B = [149 143 120 107 145 117 100 123 137 107]
B[0]: 149
B[8]: 137
B[1]: 143
B[9]: 107

arr =
[[118 127 125 138 120 143 118 123 126]
 [141 122 118 147 128 115 128 120 135]
 [144 126 130 139 139 114 121 125 129]
 [146 127 131 139 140 111 131 122 130]
 [139 129 135 134 136 108 127 127 131]
 [144 134 131 127 126 104 131 125 134]
 [142 130 139 133 127 106 140 122 132]
 [140 130 134 127 135 108 136 131 129]
 [134 134 140 127 132 106 141 127 132]
 [129 130 142 126 130 113 144 130 124]
 [130 130 144 121 124 115 147 129 131]
 [132 135 145 116 116 112 147 133 135]
 [135 133 145 123 119 114 148 133 130]]
arr[0, 0]	118
arr[8, 2]	140
arr[3, 2]	131
arr[9, 8]	124
arr[4, 4]	136
arr[9]	[129, 130, 142, 126, 130, 113, 144, 130, 124]
arr[7]	[140, 130, 134, 127, 135, 108, 136, 131, 129]
arr[8]	[134, 134, 140, 127, 132, 106, 141, 127, 132]
arr[:, 1]	[127, 122, 126, 127, 129, 134, 130, 130, 134, 130, 130, 135, 133]
arr[:, 5]	[143, 115, 114, 111, 108, 104, 106, 108, 106, 113, 115, 112, 114]
arr[11, 6]	147
arr[9, 7]	130
arr[1, 7]	120
arr[2, 5]	114
arr[2, 3]	139
arr[8, 4]	132
arr[0, 1]	127
arr[6, 0]	142
arr[:, 4]	[120, 128, 139, 140, 136, 126, 127, 135, 132, 130, 124, 116, 119]
arr[5, 8]	134
arr[2]	[144, 126, 130, 139, 139, 114, 121, 125, 129]
arr[12, 0]	135
arr[7, 3]	127
arr[11, 4]	116
arr[12, 7]	133
arr[10, 5]	115
arr[7, 1]	130
arr[6]	[142, 130, 139, 133, 127, 106, 140, 122, 132]
arr[12]	[135, 133, 145, 123, 119, 114, 148, 133, 130]
arr[5, 7]	125
arr[1, 6]	128
arr[5, 5]	104
arr[2, 1]	126
arr[2, 8]	129
arr[12, 8]	130

X =
[[129 144 117 144 126 117 115 131 113 117]
 [122 132 123 132 140 123 125 130 126 123]
 [138 116 129 116 123 129 132 136 133 128]
 [145 109 132 109 115 131 136 139 137 131]
 [139 119 128 119 120 128 131 135 131 128]
 [145 120 127 120 112 127 129 138 128 126]
 [150 127 122 127 102 122 123 139 121 122]
 [115 141 120 142 150 120 120 127 122 120]
 [127 120 128 121 138 128 132 132 134 128]]
Rows and columns are counted from 0.
(0, 0) -> 129
(7, 6) -> 120
(1, 6) -> 125
(5, 8) -> 128
(3, 0) -> 145
(2, 7) -> 136
(2, 3) -> 116
(1, 4) -> 140
(5, 7) -> 138
(5, 6) -> 129
(8, 3) -> 121
(6, 6) -> 123
(0, 9) -> 117
(0, 5) -> 117
(1, 9) -> 123
(6, 0) -> 150
(7, 2) -> 120
(2, 8) -> 133
(7, 1) -> 141
(7, 4) -> 150
(3, 1) -> 109
(3, 7) -> 139
(8, 4) -> 138
(2, 6) -> 132
(1, 2) -> 123
(2, 2) -> 129
(5, 0) -> 145
(1, 7) -> 130
(4, 1) -> 119
(5, 2) -> 127
(8, 5) -> 128
(8, 9) -> 128
(5, 4) -> 112

a =
[[130 127 127 126 122 130 127 127 125 116 126 127 127 152]
 [137 132 132 131 113 137 131 132 114 128 114 132 114 137]
 [131 129 129 128 121 131 128 128 121 130 121 128 121 133]
 [129 127 127 126 124 129 126 127 125 121 126 127 126 144]
 [132 129 129 128 122 132 128 129 119 138 118 129 119 121]
 [119 120 120 120 144 119 120 120 137 143 136 120 136 108]
 [131 129 129 128 124 131 128 129 119 144 117 129 117 113]
 [126 125 125 125 130 126 125 125 128 131 128 125 128 129]
 [123 123 123 123 136 123 123 123 131 138 131 123 131 118]
 [122 122 122 122 137 122 122 122 133 135 133 122 133 121]
 [121 121 121 121 138 121 121 121 137 125 138 121 138 135]]
a[0, 0] -> 130
a[7] -> [126, 125, 125, 125, 130, 126, 125, 125, 128, 131, 128, 125, 128, 129]
a[8, 12] -> 131
a[2, 0] -> 131
a[2, 13] -> 133
a[5, 7] -> 120
a[9, 5] -> 122
a[5, 10] -> 136
a[6, 6] -> 128
a[:, 3] -> [126, 131, 128, 126, 128, 120, 128, 125, 123, 122, 121]
a[2] -> [131, 129, 129, 128, 121, 131, 128, 128, 121, 130, 121, 128, 121, 133]
a[5, 0] -> 119
a[8, 0] -> 123
a[7, 8] -> 128
a[2, 1] -> 129
a[3, 11] -> 127
a[4, 13] -> 121
a[6, 1] -> 129
a[:, 2] -> [127, 132, 129, 127, 129, 120, 129, 125, 123, 122, 121]
a[8, 9] -> 138
a[:, 10] -> [126, 114, 121, 126, 118, 136, 117, 128, 131, 133, 138]
a[:, 7] -> [127, 132, 128, 127, 129, 120, 129, 125, 123, 122, 121]
a[2, 12] -> 121
a[2, 6] -> 128
a[8] -> [123, 123, 123, 123, 136, 123, 123, 123, 131, 138, 131, 123, 131, 118]
a[0, 13] -> 152
a[:, 6] -> [127, 131, 128, 126, 128, 120, 128, 125, 123, 122, 121]
a[3] -> [129, 127, 127, 126, 124, 129, 126, 127, 125, 121, 126, 127, 126, 144]
a[6, 9] -> 144
a[5, 3] -> 120
a[10, 3] -> 121
a[3, 8] -> 125
a[:, 9] -> [116, 128, 130, 121, 138, 143, 144, 131, 138, 135, 125]
a[10, 9] -> 125

M = [107 124 105 102 148 142]
M[0]: 107
M[5]: 142
M[4]: 148

W = [[139, 133, 141, 129, 126, 134, 135, 122, 105, 123, 113, 102, 123, 127], [124, 139, 132, 103, 101, 137, 135, 129, 137, 133, 120, 132, 118, 144], [149, 125, 135, 118, 119, 139, 122, 147, 127, 113, 109, 112, 117, 127], [139, 122, 127, 144, 143, 133, 100, 142, 139, 108, 135, 131, 128, 125], [138, 138, 143, 107, 125, 111, 132, 137, 141, 121, 145, 148, 107, 124], [129, 132, 136, 123, 128, 103, 138, 130, 140, 142, 141, 146, 130, 119], [120, 139, 129, 124, 134, 121, 120, 126, 142, 126, 146, 152, 124, 135], [135, 117, 131, 150, 154, 113, 125, 125, 116, 125, 142, 124, 135, 110], [137, 120, 121, 127, 126, 135, 107, 152, 154, 114, 127, 140, 125, 128]]
W[-9][-14]	139
W[-1][-8]	107
W[:, 11]	[102, 132, 112, 131, 148, 146, 152, 124, 140]
W[-2][-3]	124
W[-8][-6]	137
W[-8][-3]	132
W[8]	[137, 120, 121, 127, 126, 135, 107, 152, 154, 114, 127, 140, 125, 128]
W[3][3]	144
W[-9][-5]	123
W[3][8]	139
W[-9][-2]	123
W[8][3]	127
W[0][8]	105
W[2]	[149, 125, 135, 118, 119, 139, 122, 147, 127, 113, 109, 112, 117, 127]
W[-6][-5]	108
W[-4][-3]	146
W[8][-12]	121
W[0][10]	113
W[-9][-3]	102
W[5][-2]	130
W[0][-13]	133
W[-3][6]	120
W[-4][5]	103
W[-6][2]	127
W[-1][-4]	127
W[4][-8]	132
W[-8][-10]	101
W[-3][-13]	139
W[0]	[139, 133, 141, 129, 126, 134, 135, 122, 105, 123, 113, 102, 123, 127]
W[:, -6]	[105, 137, 127, 139, 141, 140, 142, 116, 154]
W[-1][9]	114
W[:, -13]	[133, 139, 125, 122, 138, 132, 139, 117, 120]
W[7][10]	142
W[4][1]	138
W[3][-14]	139
